Each row is followed by its class.
[-1.46 -2.32 -0.66 -1.69  3.81  1.72 -0.46  2.76 -0.48  1.40  1.32 -0.93
  0.26  0.40  4.21 -0.33 -0.91 -1.25  1.14 -0.32 -1.75 -0.05 -1.79 -1.03
 -1.37  0.17  1.71 -0.46  1.57  0.04  1.82  1.13 -1.19 -0.66 -0.93 -0.90
 -0.13 -0.21  0.89] : <83>
[ 0.03 -1.31 -0.61 -0.99  0.49  0.84 -0.01  0.77 -0.64  0.30  0.16 -0.77
  3.75  0.31  0.43 -0.25 -1.32 -0.57  1.17 -0.61 -0.57 -0.26 -1.53  0.43
 -0.99  1.81  1.83 -1.03 -0.02  0.01 -0.16  0.83  0.16 -1.29  0.81 -2.11
  0.37 -0.03 -0.51] : <83>
[ 0.61 -1.16 -0.25 -0.93 -1.76  1.28 -0.22 -0.30 -0.10  1.19  0.79  0.08
  0.91  0.12  0.12 -0.39 -0.28 -0.03  1.12 -1.15 -1.31  0.07  0.69  0.66
 -0.11 -0.70  1.84  0.33 -0.77  0.92 -0.56  0.61 -0.43 -0.59 -1.78 -2.56
  1.31  0.43  0.56] : <83>
[-0.02 -0.36 -0.76 -1.40  4.63  0.90 -0.36  2.61 -0.71  0.88 -0.96  0.35
 -0.44 -0.02  4.85 -0.79  0.24 -1.59  0.77 -0.68  1.10 -0.33 -2.56 -0.52
 -1.45  0.07 -0.15 -0.66  1.24  0.07  0.32  1.84 -0.20 -1.20 -0.99  0.31
 -1.02  0.43 -0.31] : <83>
[-0.40 -1.70  0.09 -1.40  2.73  0.64 -1.58  1.83 -0.24  1.20 -0.02 -0.01
 -0.27  0.02  2.28  0.21 -0.35 -0.37  1.01 -0.28  0.49  0.17 -1.86 -0.91
 -0.44  0.34  0.60 -1.80  0.48  0.71  1.34  0.97  0.14 -0.42 -0.67 -0.49
  0.72  0.12 -0.35] : <83>
[-0.53  0.85 -0.12  2.00 -3.22 -0.19  0.07 -1.70  1.24 -1.10  1.89 -0.46
 -2.53  1.22 -0.37  0.31  1.38 -0.21 -0.76  2.13 -0.96  0.57  3.23  0.36
  0.13 -1.49  0.17  1.80 -0.37 -0.31  0.68 -1.94 -1.12  1.37  1.53  2.15
  0.80  0.06 -1.22] : <81>
[-1.28 -1.55 -0.19 -1.00 -0.47  0.36  0.23  0.57  0.34  0.31  0.53 -0.99
  0.15 -0.63  0.95  0.32 -0.31 -0.13  0.51  0.77 -1.32 -0.25 -0.06  1.10
 -0.76 -0.38  1.66 -1.03  0.21 -0.11  0.85  1.45 -1.07  0.43 -0.53 -1.09
  0.88 -0.61  0.05] : <83>
[-0.43 -0.34  0.45  0.81 -3.60 -0.77  0.73 -2.85  0.49  0.45  1.50 -1.16
  0.12  0.20 -2.25 -0.36  0.96  0.43 -0.88  1.16 -2.42 -0.13  3.25  0.45
 -0.03 -1.59  0.87  1.66  0.69 -0.09 -0.05  1.20 -1.07  0.77 -0.23 -0.78
  1.79 -0.42  0.07] : <81>
[ 0.99  0.31  1.07  0.97 -2.96 -0.17  0.33 -1.65  0.22 -0.29 -0.31  0.76
 -0.08  0.48 -0.27  0.46 -1.58 -0.93 -1.05 -0.05 -0.16  0.46  1.52  0.15
  0.84 -0.73  0.86  1.02  0.28 -0.98  0.31 -1.84 -0.08  0.75 -0.61  1.41
  0.78  1.44  0.25] : <81>
[-0.70 -1.38  0.76 -0.50  2.84  1.17 -0.35  1.90 -1.85  0.98  0.66 -0.95
 -0.73  0.03  2.90 -0.16 -0.28 -1.24  0.79  0.47 -0.14  0.56 -1.48 -0.11
 -1.28 -1.47  0.81 -1.17 -0.65 -0.20  2.07  2.13 -0.23  0.06 -0.39 -0.06
 -0.70 -0.93  0.59] : <83>
[-0.57 -1.28 -0.87 -0.68  2.13  1.04 -0.03  1.81 -0.36  0.32  2.25 -0.32
 -0.37  0.11  3.42 -0.69  0.47 -0.35  1.05 -0.18 -0.46 -0.45  0.26  0.16
 -1.27 -0.21  1.47 -0.26  1.00  0.36  1.69  0.13 -0.61 -0.12  0.27 -0.83
  0.54 -0.51  0.75] : <83>
[-1.51 -2.02 -0.17 -0.91  3.22  1.50 -0.86  1.97 -0.21  1.23  2.01 -1.98
 -1.70 -0.29  3.65 -1.42 -0.07  0.39  1.38 -0.22 -1.64 -0.40  0.41 -0.49
 -2.41 -1.19  1.83 -0.67  0.68  1.14  1.32  1.29 -0.73 -0.22 -0.64 -1.75
  1.70 -1.96 -0.27] : <83>
[-0.35  2.53 -0.32  2.51 -1.22 -1.10 -0.14 -0.67  0.76 -1.59 -0.57  1.39
 -1.87  0.65  1.65 -0.07  2.11  0.48 -2.03  2.77 -0.58  0.53  0.77  0.27
  1.74 -0.42 -0.30 -7.21 -0.84 -1.06  0.16 -1.71 -1.44  1.80  0.72  2.37
 -0.70  1.45 -1.70] : <81>
[ 0.80 -1.46 -0.31 -1.00  1.95  2.18 -0.81  2.42 -1.82  2.43  1.54  0.01
  0.26 -0.16  3.11 -0.54  0.84 -0.32  0.48 -1.07  1.28  1.77  0.70 -0.36
 -1.02 -0.91  2.69 -0.77  1.29 -0.12  3.22 -0.25  0.56 -0.36 -2.01 -0.31
  0.65  1.77 -0.92] : <83>
[-0.42 -0.94 -0.67  1.24  1.09 -0.27 -0.62  0.73  0.03 -0.07  2.00 -3.33
 -1.19  0.65  1.33 -0.51  1.70 -0.01 -0.42  1.56 -0.65  0.97  2.38 -0.22
 -1.41 -1.76  0.17 -0.18 -0.35  0.33  1.89 -1.36 -0.28  0.03  0.09  1.56
  0.65  0.36 -0.67] : <81>
[-1.43 -1.80 -0.69  0.09  3.20  2.95 -0.64  3.09 -2.10  2.68  2.06 -0.87
 -1.06  0.61  5.16 -0.78  1.77 -0.40  0.56  1.63 -0.07 -0.24 -0.37 -0.82
 -1.68 -1.28  2.03 -1.62  2.16  0.00  3.17  0.97 -0.33 -0.61 -0.05  0.93
  0.50  0.67 -1.71] : <83>
[-0.62 -2.52 -1.31  0.52  3.79  2.06 -0.51  4.95 -1.39  1.79  2.08 -0.51
 -1.47  1.01  8.13 -1.15  2.09 -2.88 -0.09  1.76  0.30  0.16 -1.28 -1.19
 -1.88 -1.51  2.61 -1.06  0.41 -0.63  4.38  0.56 -0.45 -0.31 -0.59  1.47
  0.35  2.11 -2.26] : <83>
[-1.10 -2.07 -0.95 -0.37  5.73  1.84 -0.27  2.02 -0.78  0.50  2.18 -1.34
 -1.24 -0.20  4.98 -0.72  0.70 -0.97  0.48  1.51  0.86  0.17  0.85 -1.04
 -2.50 -1.07  1.05 -0.03  0.35  0.98  2.96  0.48  0.32 -2.49 -1.06  0.51
  0.83 -0.72 -1.04] : <83>
[-0.38 -2.06 -0.88 -0.88  2.12  1.06 -0.49  2.37 -0.94  2.54  0.93 -0.39
 -0.47  0.87  2.48  0.03  0.26  0.27  1.26 -0.61 -0.66 -0.50 -0.60 -0.11
 -1.35 -1.03  2.42 -0.45  0.92  0.48  1.85  0.37 -0.04 -0.70 -0.80 -0.69
 -0.22  4.28 -0.96] : <83>
[ 0.53 -2.35 -0.75 -2.24  3.12  1.83 -0.42  3.91 -1.34  2.10 -0.70  4.11
  1.11 -0.10  5.16 -0.31 -1.28  0.05  1.61 -1.73  0.77 -0.93 -3.27  0.77
 -0.09  0.93  1.81 -1.42  1.08  0.03  0.76  2.21  0.13 -0.57 -1.58 -1.23
 -1.40  2.01  0.11] : <83>
